Below are the code and all the weights of a small trained network. Each question names an input and a class and asks about switching units off, where a switched-off unit gives its printed mean instead of its output.

import numpy as np


def w(rows, s, z=0):
    codes = np.array(rows[::2]) - 128.0
    scale = np.full(codes.shape[1], s)
    scale[-1] = z or s
    return codes * scale


def f(y):
    return np.maximum(y, 0)


def log_softmax(a):
    a = a - a.max(-1, keepdims=True)
    return a - np.log(np.exp(a).sum(-1, keepdims=True))


def net(x, mask):
    res = np.array(x, float).reshape(1, 8) / 4 @ E
    y = f(res @ A[0][:, :-1].T + A[0][:, -1])
    res = res + np.where(mask, y, B[0][:, -1]) @ B[0][:, :-1]
    return log_softmax(res[-1] @ U[:, :-1].T + U[:, -1])


A, B = {}, {}
E = w([
[110,126,186,50,155,55,115,232,48],'x0',
[88,217,55,142,70,89,184,112,46],'x1',
[136,122,131,122,117,154,142,147,121],'x2',
[138,119,133,103,104,175,152,156,124],'x3',
[91,114,106,144,176,34,79,71,133],'x4',
[112,94,106,119,136,146,119,118,102],'x5',
[92,116,129,74,126,137,170,147,168],'x6',
[113,185,95,139,151,182,2,147,140],'x7',
],0.0088)
A[0] = w([
[128,134,96,125,106,150,121,70,186,75],'N1',
[45,179,64,150,121,143,168,102,88,47],'N2',
[167,31,210,160,250,154,121,125,185,21],'N3',
[122,160,143,98,179,89,111,170,98,36],'N4',
[124,131,153,110,188,85,122,192,64,70],'N5',
[109,122,159,179,128,2,113,107,163,253],'N6',
[75,194,67,149,94,95,177,124,73,54],'N7',
[151,137,84,166,157,122,135,101,156,75],'N8',
[112,115,84,187,115,135,148,86,164,105],'N9',
[98,191,51,115,146,169,35,195,169,59],'N10',
[100,89,78,133,166,87,80,102,120,253],'N11',
],0.0088,0.0036)
B[0] = w([
[220,115,80,120,175,180,156,122,128,195],'N1',
[91,167,153,150,160,129,117,111,105,207],'N2',
[98,142,198,73,148,156,96,69,92,255],'N3',
[145,138,49,137,217,175,182,100,146,187],'N4',
[188,85,91,141,202,130,161,169,125,219],'N5',
[110,129,110,159,68,152,95,150,181,245],'N6',
[71,188,192,72,142,168,75,73,108,231],'N7',
[99,131,138,156,224,147,160,177,136,175],'N8',
[159,129,114,123,154,143,191,156,138,208],'N9',
[146,49,179,175,91,2,184,70,120,226],'N10',
[137,83,105,131,36,168,110,158,164,230],'N11',
],0.0081,0.0076)
U = w([
[106,200,209,72,185,143,59,57,100,2],'0',
[218,146,35,140,255,130,179,143,128,22],'1',
[141,141,141,145,105,126,129,167,139,244],'2',
[168,94,169,136,63,21,196,78,106,148],'3',
[141,135,102,112,62,158,106,175,134,205],'4',
],0.008,0.0052)

Each question gives the input, the list of numbers given to net, and the class t.
The units are the neurons (one row each of A and B). Each row of codes is followed by its name. A weight is (code - 128) times the scale printed after its matrix; where a second scale follows, it is the last column's (A, B and U).
mask holds one flag per neuron, in row order. A switched-off neuron (its flag False) gives its mean, the last column of its row in B, instead of its output. The means were averaged over made-up inputs and are rounded, as every weight is.
A unit's drop is (log p(t) with every unit on - log p(t) with that unit switched off) / (log p(t) with every unit on - log p(t) with every unit switched off).
The circuit of an input: a set's keep is (log p(t) with only the set's units on - log p(t) with every unit switched off) / (log p(t) with every unit on - log p(t) with every unit switched off). Starting from all 11 units, units are removed one at a time, each time the one whose removal leaves the highest keep (on an exact tie, the one counted first), for as long as the keep stays at least 0.8.
circuit, biggest first: the units of the circuit, biggest drop first
unit that matters most: the unit with the biggest drop
k most important neurons: the k neurons with the biggest drops, biggest first
drop of u: that unit's drop, to one decimal
input [5,2,-6,0,7,-7,8,2], class 4: unit that matters most => N6
input [-8,3,7,4,-5,0,2,-5], class 1: circuit, biggest first => [N1; N9]
input [3,3,-8,-5,7,-7,-4,-3], class 4: circuit, biggest first => [N6; N11]
input [8,3,4,-5,-6,4,7,2], class 1: circuit, biggest first => [N5; N4]
input [1,4,5,4,8,4,-4,-1], class 4: 3 most important neurons => [N11; N3; N10]
input [4,3,1,-8,-2,-3,-1,-8], class 2: 2 most important neurons => [N10; N6]
input [-4,-5,4,0,-5,-4,-7,3], class 0: 2 most important neurons => [N3; N11]
input [3,-5,-6,-1,-3,-4,-4,-3], class 0: 3 most important neurons => [N3; N10; N11]
input [4,-5,2,-8,6,-7,4,6], class 2: circuit, biggest first => [N6; N11]
input [-3,-5,-7,1,-1,1,5,-3], class 0: 2 most important neurons => [N3; N10]
input [6,1,7,0,-2,8,-2,7], class 3: 2 most important neurons => [N10; N1]
input [6,3,2,1,8,1,1,1], class 4: circuit, biggest first => [N11; N6]
input [4,1,3,-1,5,-5,-7,0], class 4: 3 most important neurons => [N6; N11; N10]
input [-7,-3,-6,3,-4,-1,0,5], class 1: circuit, biggest first => [N1]
input [6,2,2,-6,-6,8,-4,6], class 1: circuit, biggest first => [N5; N4]
input [5,3,8,-6,6,-2,7,-3], class 2: circuit, biggest first => [N6; N10]
input [8,-6,2,0,2,-6,7,8], class 1: 2 most important neurons => [N4; N5]
input [7,-4,5,-1,6,5,8,-7], class 1: 3 most important neurons => [N5; N4; N10]
input [-3,-4,2,3,-1,1,-6,0], class 0: 2 most important neurons => [N3; N5]
input [-8,1,7,4,0,0,1,6], class 1: unit that matters most => N1
input [6,-5,8,0,1,-4,-3,5], class 1: 3 most important neurons => [N5; N4; N7]
input [7,7,-5,-5,8,8,-2,8], class 3: 2 most important neurons => [N10; N11]
input [5,2,6,-4,-4,4,6,-4], class 1: 2 most important neurons => [N5; N10]
input [0,5,0,-2,6,6,-1,1], class 4: 2 most important neurons => [N11; N3]
input [-1,-7,3,-1,-4,0,4,0], class 0: drop of N3 => 0.7
input [8,-4,3,4,6,-2,3,1], class 1: drop of N4 => 0.4
input [6,8,7,2,7,5,-2,0], class 0: circuit, biggest first => [N7]
